Here is a tiny trained network, its code and every weight. The questions are about switching its units off for an input and a target symbol, where a switched-off unit gives its printed mean instead of its output.

import numpy as np


def w(rows, s, z=0):
    codes = np.array(rows[::2]) - 128.0
    scale = np.full(codes.shape[1], s)
    scale[-1] = z or s
    return codes * scale


def f(y):
    return np.maximum(y, 0)


def softmax(a):
    e = np.exp(a - a.max(-1, keepdims=True))
    return e / e.sum(-1, keepdims=True)


def log_softmax(a):
    a = a - a.max(-1, keepdims=True)
    return a - np.log(np.exp(a).sum(-1, keepdims=True))


def net(x, mask):
    ids = ['βγετφψ'.index(c) for c in x.split()]
    T = len(ids)
    res = E[ids] + P[:T]
    q, k, v = (res @ M[0].T for M in (Q, K, V))
    z = softmax(np.where(np.tri(T) > 0, q @ k.T / 2**0.5, -1e9)) @ v
    res = res + np.where(mask[0], z, O[0][:, -1]) @ O[0][:, :-1]
    y = f(res @ A[0][:, :-1].T + A[0][:, -1])
    res = res + np.where(mask[1:13], y, B[0][:, -1]) @ B[0][:, :-1]
    return log_softmax(res[-1] @ U[:, :-1].T + U[:, -1])


Q, K, V, O, A, B = {}, {}, {}, {}, {}, {}
E = w([
[124,121,89,97,131,134,103],'β',
[136,122,62,83,163,112,94],'γ',
[122,92,93,95,34,189,140],'ε',
[94,104,54,67,154,155,106],'τ',
[185,120,148,109,101,162,117],'φ',
[4,185,180,76,139,102,104],'ψ',
],0.021)
P = w([
[152,47,159,182,108,121,137],'0',
[39,100,143,13,35,107,133],'1',
[103,71,130,56,72,126,118],'2',
[120,118,128,130,160,253,237],'3',
[112,161,135,140,135,185,157],'4',
[135,159,112,83,89,148,50],'5',
[122,159,122,93,128,176,60],'6',
[116,167,99,126,203,240,125],'7',
[133,149,68,113,161,240,91],'8',
],0.012)
Q[0] = w([
[130,71,165,204,85,2,109],'head 1',
[130,153,130,209,187,156,209],'head 1',
],0.0077)
K[0] = w([
[103,6,117,191,152,23,254],'head 1',
[142,56,105,45,32,50,95],'head 1',
],0.0062)
V[0] = w([
[188,143,254,96,42,144,152],'head 1',
[230,103,21,131,90,84,134],'head 1',
],0.0084)
O[0] = w([
[103,180,147,180,178,225,39,238],'head 1',
[96,245,25,133,161,49,130,2],'head 1',
],0.012,0.0049)
A[0] = w([
[166,173,205,123,88,134,150,255],'neuron 1',
[178,180,153,206,207,127,244,130],'neuron 2',
[113,139,10,68,91,88,153,131],'neuron 3',
[78,49,162,62,130,88,158,53],'neuron 4',
[172,129,62,228,147,142,129,177],'neuron 5',
[36,215,126,81,81,84,167,65],'neuron 6',
[193,186,177,110,86,151,130,213],'neuron 7',
[123,142,142,98,133,192,166,187],'neuron 8',
[188,108,113,238,146,141,79,97],'neuron 9',
[121,186,117,76,149,170,15,161],'neuron 10',
[151,116,167,93,103,33,110,175],'neuron 11',
[86,232,92,179,205,2,104,49],'neuron 12',
],0.0082,0.0054)
B[0] = w([
[161,121,110,109,120,92,140,195],'neuron 1',
[126,166,84,170,59,117,90,132],'neuron 2',
[89,131,109,203,125,131,181,166],'neuron 3',
[152,195,88,151,165,187,148,177],'neuron 4',
[85,90,128,117,2,51,93,152],'neuron 5',
[100,27,141,124,108,175,133,148],'neuron 6',
[84,180,107,80,182,108,146,192],'neuron 7',
[123,154,93,79,141,104,96,221],'neuron 8',
[37,77,180,133,137,148,144,153],'neuron 9',
[149,121,125,173,81,158,156,252],'neuron 10',
[93,145,134,50,207,118,149,141],'neuron 11',
[81,115,119,111,144,94,19,136],'neuron 12',
],0.0098,0.015)
U = w([
[125,63,193,117,90,54,106,251],'β',
[162,171,136,139,109,119,61,203],'γ',
[68,32,200,182,56,126,65,54],'ε',
[105,90,153,63,115,46,94,76],'τ',
[107,2,235,90,149,132,95,108],'φ',
[117,79,178,137,115,89,173,182],'ψ',
],0.0062,0.0016)

Each question gives the input, a string of symbols that net reads in full, and the target symbol t.
The units are the heads (2 rows each of Q, K, V and O) and the neurons (one row each of A and B). Each row of codes is followed by its name. A weight is (code - 128) times the scale printed after its matrix; where a second scale follows, it is the last column's (O, A, B and U).
mask holds one flag per unit, heads first, then neurons. A switched-off unit (its flag False) gives its mean, the last column of its rows in O or B, instead of its output. The means were averaged over made-up inputs and are rounded, as every weight is.
A unit's drop is (log p(t) with every unit on - log p(t) with that unit switched off) / (log p(t) with every unit on - log p(t) with every unit switched off).
The circuit of an input: a set's keep is (log p(t) with only the set's units on - log p(t) with every unit switched off) / (log p(t) with every unit on - log p(t) with every unit switched off). Starting from the 12 units with the biggest drops (on a tie, the unit counted first), units are removed one at a time, each time the one whose removal leaves the highest keep (on an exact tie, the one counted first), for as long as the keep stays at least 0.8.
units of the circuit, in order: the units of the circuit, biggest drop first
unit that matters most: the unit with the biggest drop
k most important neurons: the k neurons with the biggest drops, biggest first
drop when u is switched off: that unit's drop, to one decimal
input φ γ γ, target ε: unit that matters most -> head 1
input ε ε τ ψ φ ψ φ, target φ: units of the circuit, in order -> (head 1; neuron 9)
input τ ε ε, target ψ: units of the circuit, in order -> (head 1; neuron 3)
input φ φ φ γ β τ, target ψ: 2 most important neurons -> (neuron 3; neuron 8)
input τ τ φ, target τ: 2 most important neurons -> (neuron 10; neuron 11)
input τ β γ, target ψ: units of the circuit, in order -> (neuron 3; head 1)
input τ φ ε τ τ β, target ψ: units of the circuit, in order -> (head 1; neuron 3)
input ε ε φ γ ε φ φ γ, target ε: 2 most important neurons -> (neuron 5; neuron 10)
input φ φ β, target γ: 2 most important neurons -> (neuron 9; neuron 6)
input τ γ φ ψ φ φ, target φ: drop when head 1 is switched off -> 0.9
input φ τ φ ψ τ γ ε ε τ, target ψ: drop when head 1 is switched off -> 1.1
input φ τ φ, target γ: drop when neuron 10 is switched off -> 0.0
input φ ε φ τ, target γ: drop when head 1 is switched off -> 0.9
input ψ τ ε, target φ: most important neuron -> (neuron 10)
